Below is a small trained network, with its code and all its weights. Each question gives an input and a class and asks what happens when units are switched off, that is, made to give their printed mean instead of their output.

import numpy as np


def w(rows, s, z=0):
    codes = np.array(rows[::2]) - 128.0
    scale = np.full(codes.shape[1], s)
    scale[-1] = z or s
    return codes * scale


def f(y):
    return y / 2 * (1 + np.tanh(0.7978845608 * (y + 0.044715 * y**3)))


def log_softmax(a):
    a = a - a.max(-1, keepdims=True)
    return a - np.log(np.exp(a).sum(-1, keepdims=True))


def net(x, mask):
    res = np.array(x, float).reshape(1, 3) / 4 @ E
    y = f(res @ A[0][:, :-1].T + A[0][:, -1])
    res = res + np.where(mask, y, B[0][:, -1]) @ B[0][:, :-1]
    return log_softmax(res[-1] @ U[:, :-1].T + U[:, -1])


A, B = {}, {}
E = w([
[167,65,13],'x0',
[127,130,125],'x1',
[254,68,218],'x2',
],0.0088)
A[0] = w([
[130,255,46,103],'N0',
[113,179,218,176],'N1',
[85,197,44,104],'N2',
[217,92,173,63],'N3',
[113,234,213,82],'N4',
[147,136,110,59],'N5',
[52,143,105,73],'N6',
[150,29,35,88],'N7',
[230,101,156,255],'N8',
[52,163,96,84],'N9',
],0.0096,0.0097)
B[0] = w([
[131,204,175,182],'N0',
[155,167,36,214],'N1',
[129,207,181,196],'N2',
[123,207,248,163],'N3',
[255,120,63,185],'N4',
[239,84,185,113],'N5',
[161,148,188,157],'N6',
[243,234,103,185],'N7',
[57,222,106,254],'N8',
[161,207,159,173],'N9',
],0.0098,0.0099)
U = w([
[138,179,215,112],'0',
[253,134,69,134],'1',
[117,153,104,250],'2',
[56,103,82,197],'3',
[182,55,147,64],'4',
[168,86,182,35],'5',
[117,70,178,48],'6',
[148,25,165,51],'7',
],0.016,0.012)

Each question gives the input, the list of numbers given to net, and the class t.
The units are the neurons (one row each of A and B). Each row of codes is followed by its name. A weight is (code - 128) times the scale printed after its matrix; where a second scale follows, it is the last column's (A, B and U).
mask holds one flag per neuron, in row order. A switched-off neuron (its flag False) gives its mean, the last column of its row in B, instead of its output. The means were averaged over made-up inputs and are rounded, as every weight is.
A unit's drop is (log p(t) with every unit on - log p(t) with that unit switched off) / (log p(t) with every unit on - log p(t) with every unit switched off).
The circuit of an input: a set's keep is (log p(t) with only the set's units on - log p(t) with every unit switched off) / (log p(t) with every unit on - log p(t) with every unit switched off). Starting from all 10 units, units are removed one at a time, each time the one whose removal leaves the highest keep (on an exact tie, the one counted first), for as long as the keep stays at least 0.8.
circuit, biggest first: the units of the circuit, biggest drop first
unit that matters most: the unit with the biggest drop
top k neurons: the k neurons with the biggest drops, biggest first
drop when u is switched off: that unit's drop, to one decimal
input [0,-1,8], class 0: circuit, biggest first : (N3)
input [-6,2,4], class 1: top 2 neurons : (N4; N1)
input [-5,-3,1], class 1: circuit, biggest first : (N4; N1)
input [4,8,2], class 2: top 2 neurons : (N4; N8)
input [-3,8,5], class 2: top 2 neurons : (N1; N2)
input [6,5,-7], class 0: circuit, biggest first : (N2; N0; N1)
input [-1,-7,5], class 2: circuit, biggest first : (N2; N8)
input [0,1,-4], class 0: top 2 neurons : (N1; N2)
input [1,-3,-2], class 3: top 2 neurons : (N7; N4)
input [2,-2,5], class 0: top 2 neurons : (N3; N1)
input [-6,5,5], class 1: top 4 neurons : (N4; N1; N2; N0)
input [8,-1,-6], class 1: top 2 neurons : (N7; N8)
input [-8,-4,7], class 1: top 4 neurons : (N4; N1; N2; N0)
input [-7,0,-4], class 1: unit that matters most : N4
input [-6,-2,-3], class 1: top 2 neurons : (N4; N8)
input [0,2,-6], class 0: drop when N2 is switched off : 0.1
input [4,-2,-8], class 0: drop when N2 is switched off : 0.1
input [1,8,8], class 0: drop when N3 is switched off : 0.4
